Below is a small trained network, with its code and all its weights. Each question gives an input and a class and asks what happens when units are switched off, that is, made to give their printed mean instead of their output.

import numpy as np


def w(rows, s, z=0):
    codes = np.array(rows[::2]) - 128.0
    scale = np.full(codes.shape[1], s)
    scale[-1] = z or s
    return codes * scale


def f(y):
    return np.maximum(y, 0)


def log_softmax(a):
    a = a - a.max(-1, keepdims=True)
    return a - np.log(np.exp(a).sum(-1, keepdims=True))


def net(x, mask):
    res = np.array(x, float).reshape(1, 7) / 4 @ E
    y = f(res @ A[0][:, :-1].T + A[0][:, -1])
    res = res + np.where(mask, y, B[0][:, -1]) @ B[0][:, :-1]
    return log_softmax(res[-1] @ U[:, :-1].T + U[:, -1])


A, B = {}, {}
E = w([
[33,161,56,102,218,141,146,90,50,144,127],'x0',
[250,225,162,108,185,79,182,141,90,113,143],'x1',
[70,166,39,150,97,111,183,45,105,114,166],'x2',
[114,153,42,200,102,200,71,59,155,202,164],'x3',
[69,135,162,124,133,190,126,70,126,124,202],'x4',
[151,139,117,234,42,225,113,254,55,70,91],'x5',
[125,171,115,161,189,104,15,70,110,102,102],'x6',
],0.0078)
A[0] = w([
[55,69,198,119,134,93,48,128,140,108,100,141],'neuron 1',
[140,156,141,82,138,132,176,111,121,122,141,135],'neuron 2',
[97,141,109,165,93,162,129,148,102,113,106,157],'neuron 3',
[159,130,128,132,133,101,116,196,105,110,103,7],'neuron 4',
[151,169,97,127,103,123,157,107,124,133,130,33],'neuron 5',
[132,172,53,140,160,145,142,111,105,138,134,166],'neuron 6',
[118,160,89,125,203,55,95,2,123,119,125,151],'neuron 7',
[133,159,86,131,191,114,119,70,124,129,136,218],'neuron 8',
[204,150,185,122,33,116,208,138,142,121,150,160],'neuron 9',
[175,137,171,136,89,117,155,148,134,121,138,165],'neuron 10',
[103,136,92,122,88,182,126,118,124,122,140,200],'neuron 11',
[151,140,122,135,174,82,76,254,103,107,81,199],'neuron 12',
[154,147,118,131,145,94,105,210,112,104,97,162],'neuron 13',
[175,87,108,133,145,129,87,133,163,165,118,166],'neuron 14',
[104,158,129,118,157,100,127,72,110,111,131,108],'neuron 15',
[141,190,32,146,190,179,148,108,109,163,135,77],'neuron 16',
[27,150,63,114,192,149,214,135,81,117,132,209],'neuron 17',
],0.014,0.0015)
B[0] = w([
[121,116,138,81,148,158,198,136,99,123,185,189],'neuron 1',
[108,146,123,162,97,135,112,135,106,101,143,168],'neuron 2',
[134,165,67,153,127,127,150,115,140,129,175,193],'neuron 3',
[152,121,147,189,118,158,98,146,124,132,117,180],'neuron 4',
[105,113,141,132,139,129,150,146,107,122,150,154],'neuron 5',
[142,174,90,165,130,174,124,145,135,135,136,186],'neuron 6',
[154,159,166,140,100,88,48,103,146,152,53,252],'neuron 7',
[151,153,110,134,106,131,97,113,161,124,99,201],'neuron 8',
[115,81,213,123,150,134,183,161,97,131,140,217],'neuron 9',
[89,91,157,107,136,127,163,100,129,123,130,184],'neuron 10',
[131,191,121,144,142,91,121,139,85,100,136,185],'neuron 11',
[108,125,176,214,93,103,149,144,122,131,122,216],'neuron 12',
[119,139,139,187,109,87,142,130,125,112,142,191],'neuron 13',
[111,165,171,91,118,81,106,100,106,137,97,167],'neuron 14',
[117,110,125,154,112,115,91,146,147,179,94,184],'neuron 15',
[114,154,47,175,120,120,144,136,124,90,159,204],'neuron 16',
[139,113,157,8,148,132,96,85,147,154,124,228],'neuron 17',
],0.017,0.018)
U = w([
[186,45,78,152,171,217,136,199,200,99,73,4],'0',
[119,199,1,174,118,180,128,159,116,74,188,83],'1',
[150,185,107,157,70,77,24,107,169,195,49,183],'2',
[98,77,191,219,98,117,213,232,83,95,148,127],'3',
[104,45,181,19,170,155,167,155,128,169,128,166],'4',
],0.0077,0.003)

Each question gives the input, the list of numbers given to net, and the class t.
The units are the neurons (one row each of A and B). Each row of codes is followed by its name. A weight is (code - 128) times the scale printed after its matrix; where a second scale follows, it is the last column's (A, B and U).
mask holds one flag per neuron, in row order. A switched-off neuron (its flag False) gives its mean, the last column of its row in B, instead of its output. The means were averaged over made-up inputs and are rounded, as every weight is.
A unit's drop is (log p(t) with every unit on - log p(t) with that unit switched off) / (log p(t) with every unit on - log p(t) with every unit switched off).
The circuit of an input: a set's keep is (log p(t) with only the set's units on - log p(t) with every unit switched off) / (log p(t) with every unit on - log p(t) with every unit switched off). Starting from the 12 units with the biggest drops (on a tie, the unit counted first), units are removed one at a time, each time the one whose removal leaves the highest keep (on an exact tie, the one counted first), for as long as the keep stays at least 0.8.
circuit, biggest first: the units of the circuit, biggest drop first
k most important neurons: the k neurons with the biggest drops, biggest first
drop when u is switched off: that unit's drop, to one decimal
input [4,-1,2,1,-2,6,8], class 1: circuit, biggest first => [neuron 16]
input [5,-5,-6,4,-6,4,-6], class 3: 3 most important neurons => [neuron 7; neuron 12; neuron 8]
input [-7,1,4,-3,4,1,7], class 4: 2 most important neurons => [neuron 12; neuron 16]
input [8,-8,-3,-5,-5,3,-3], class 4: 2 most important neurons => [neuron 17; neuron 16]
input [-5,-6,0,4,7,-4,-5], class 4: circuit, biggest first => [neuron 12; neuron 7]
input [7,4,3,-4,-8,5,3], class 3: 2 most important neurons => [neuron 12; neuron 7]
input [-1,0,5,8,-1,2,5], class 1: 4 most important neurons => [neuron 16; neuron 6; neuron 17; neuron 3]
input [0,-2,4,2,-6,1,-6], class 3: 3 most important neurons => [neuron 7; neuron 8; neuron 17]
input [-5,-8,-2,6,-6,6,5], class 3: 2 most important neurons => [neuron 7; neuron 12]
input [3,6,8,-5,2,7,4], class 1: 2 most important neurons => [neuron 7; neuron 16]
input [7,6,6,5,-2,5,-2], class 1: drop when neuron 16 is switched off => 0.2
input [0,-5,-6,-1,-5,-5,-2], class 4: drop when neuron 9 is switched off => 0.0
input [-7,-7,-3,8,7,1,4], class 1: drop when neuron 17 is switched off => 0.1
input [7,-4,-7,-8,3,2,7], class 3: circuit, biggest first => [neuron 12]
